Below is a small trained network, with its code and all its weights. Each question gives an input and a class and asks what happens when units are switched off, that is, made to give their printed mean instead of their output.

import numpy as np


def w(rows, s, z=0):
    codes = np.array(rows[::2]) - 128.0
    scale = np.full(codes.shape[1], s)
    scale[-1] = z or s
    return codes * scale


def f(y):
    return np.maximum(y, 0)


def log_softmax(a):
    a = a - a.max(-1, keepdims=True)
    return a - np.log(np.exp(a).sum(-1, keepdims=True))


def net(x, mask):
    res = np.array(x, float).reshape(1, 5) / 4 @ E
    y = f(res @ A[0][:, :-1].T + A[0][:, -1])
    res = res + np.where(mask, y, B[0][:, -1]) @ B[0][:, :-1]
    return log_softmax(res[-1] @ U[:, :-1].T + U[:, -1])


A, B = {}, {}
E = w([
[126,132,125,131,133,126,121,133],'x0',
[164,161,135,148,2,149,64,132],'x1',
[194,127,82,18,137,87,61,79],'x2',
[122,133,130,129,130,125,124,125],'x3',
[42,67,20,141,93,116,126,116],'x4',
],0.017)
A[0] = w([
[156,189,210,91,208,116,174,137,197],'n0',
[136,159,125,85,131,126,75,126,96],'n1',
[209,229,208,151,40,126,86,152,123],'n2',
[149,185,160,70,133,144,83,103,100],'n3',
[113,110,21,168,25,135,99,129,41],'n4',
[133,96,31,49,153,118,124,73,118],'n5',
[122,107,190,149,154,139,154,126,172],'n6',
[106,140,118,75,135,121,135,84,113],'n7',
[209,155,102,29,119,118,66,68,137],'n8',
[175,114,164,116,233,106,201,121,181],'n9',
[32,68,59,124,165,76,187,108,181],'n10',
[156,119,87,47,173,77,165,104,127],'n11',
[97,127,154,237,123,190,179,175,254],'n12',
[88,77,81,201,178,142,185,135,128],'n13',
[90,126,118,152,12,114,69,129,81],'n14',
],0.012,0.0096)
B[0] = w([
[203,198,172,72,115,132,82,158,228],'n0',
[118,101,105,117,92,99,105,91,166],'n1',
[72,60,183,161,108,137,232,35,237],'n2',
[90,99,150,125,75,95,77,102,181],'n3',
[174,205,124,91,106,72,29,183,211],'n4',
[168,124,81,193,190,107,104,121,221],'n5',
[119,150,168,139,72,145,128,163,179],'n6',
[133,119,114,160,153,126,111,160,161],'n7',
[107,7,126,132,86,116,34,123,247],'n8',
[168,147,123,46,99,113,43,176,227],'n9',
[30,97,56,128,100,174,128,91,234],'n10',
[144,146,92,211,148,84,102,128,205],'n11',
[58,162,181,94,62,193,189,146,252],'n12',
[44,90,112,88,91,119,120,145,205],'n13',
[200,207,201,89,124,150,92,150,209],'n14',
],0.012,0.025)
U = w([
[157,221,154,98,112,140,144,182,223],'0',
[94,18,110,134,89,127,146,106,63],'1',
[249,120,113,126,132,88,80,140,208],'2',
[152,83,32,180,219,95,145,118,3],'3',
[163,118,196,187,124,152,234,97,102],'4',
],0.013,0.003)

Each question gives the input, the list of numbers given to net, and the class t.
The units are the neurons (one row each of A and B). Each row of codes is followed by its name. A weight is (code - 128) times the scale printed after its matrix; where a second scale follows, it is the last column's (A, B and U).
mask holds one flag per neuron, in row order. A switched-off neuron (its flag False) gives its mean, the last column of its row in B, instead of its output. The means were averaged over made-up inputs and are rounded, as every weight is.
A unit's drop is (log p(t) with every unit on - log p(t) with that unit switched off) / (log p(t) with every unit on - log p(t) with every unit switched off).
The circuit of an input: a set's keep is (log p(t) with only the set's units on - log p(t) with every unit switched off) / (log p(t) with every unit on - log p(t) with every unit switched off). Starting from the 12 units with the biggest drops (on a tie, the unit counted first), units are removed one at a time, each time the one whose removal leaves the highest keep (on an exact tie, the one counted first), for as long as the keep stays at least 0.8.
units of the circuit, in order: the units of the circuit, biggest drop first
unit that matters most: the unit with the biggest drop
k most important neurons: the k neurons with the biggest drops, biggest first
drop of u: that unit's drop, to one decimal
input [-5,-3,-8,2,0], class 0: 3 most important neurons => (n8, n2, n12)
input [-5,1,-3,5,-7], class 4: units of the circuit, in order => (n2)
input [3,8,8,6,0], class 1: 2 most important neurons => (n2, n8)
input [-8,-8,1,4,1], class 3: 2 most important neurons => (n10, n12)
input [-5,1,2,6,-5], class 1: 3 most important neurons => (n2, n4, n14)
input [6,7,0,-3,-8], class 4: 2 most important neurons => (n2, n10)
input [-7,5,8,4,0], class 1: 4 most important neurons => (n8, n2, n0, n9)
input [-5,1,-3,-3,7], class 0: 4 most important neurons => (n4, n8, n2, n14)
input [8,1,5,7,-4], class 1: 3 most important neurons => (n2, n8, n4)
input [7,1,2,4,-4], class 1: 2 most important neurons => (n2, n4)
input [0,-7,1,8,8], class 3: 2 most important neurons => (n5, n12)
input [-1,-6,-5,3,0], class 0: 4 most important neurons => (n8, n2, n9, n0)
input [-5,-8,1,5,-7], class 2: 2 most important neurons => (n12, n9)
input [-4,2,1,1,-3], class 1: unit that matters most => n14
input [7,-1,-7,8,-1], class 0: 2 most important neurons => (n2, n8)
input [-8,5,-5,6,-5], class 4: drop of n2 => 0.1
input [2,3,-2,-2,-5], class 4: drop of n8 => 0.0
input [0,2,-2,-1,-6], class 4: drop of n2 => 0.8
input [-1,2,2,-1,-7], class 1: drop of n2 => 1.6
input [-8,-5,2,-8,-7], class 2: units of the circuit, in order => (n12)
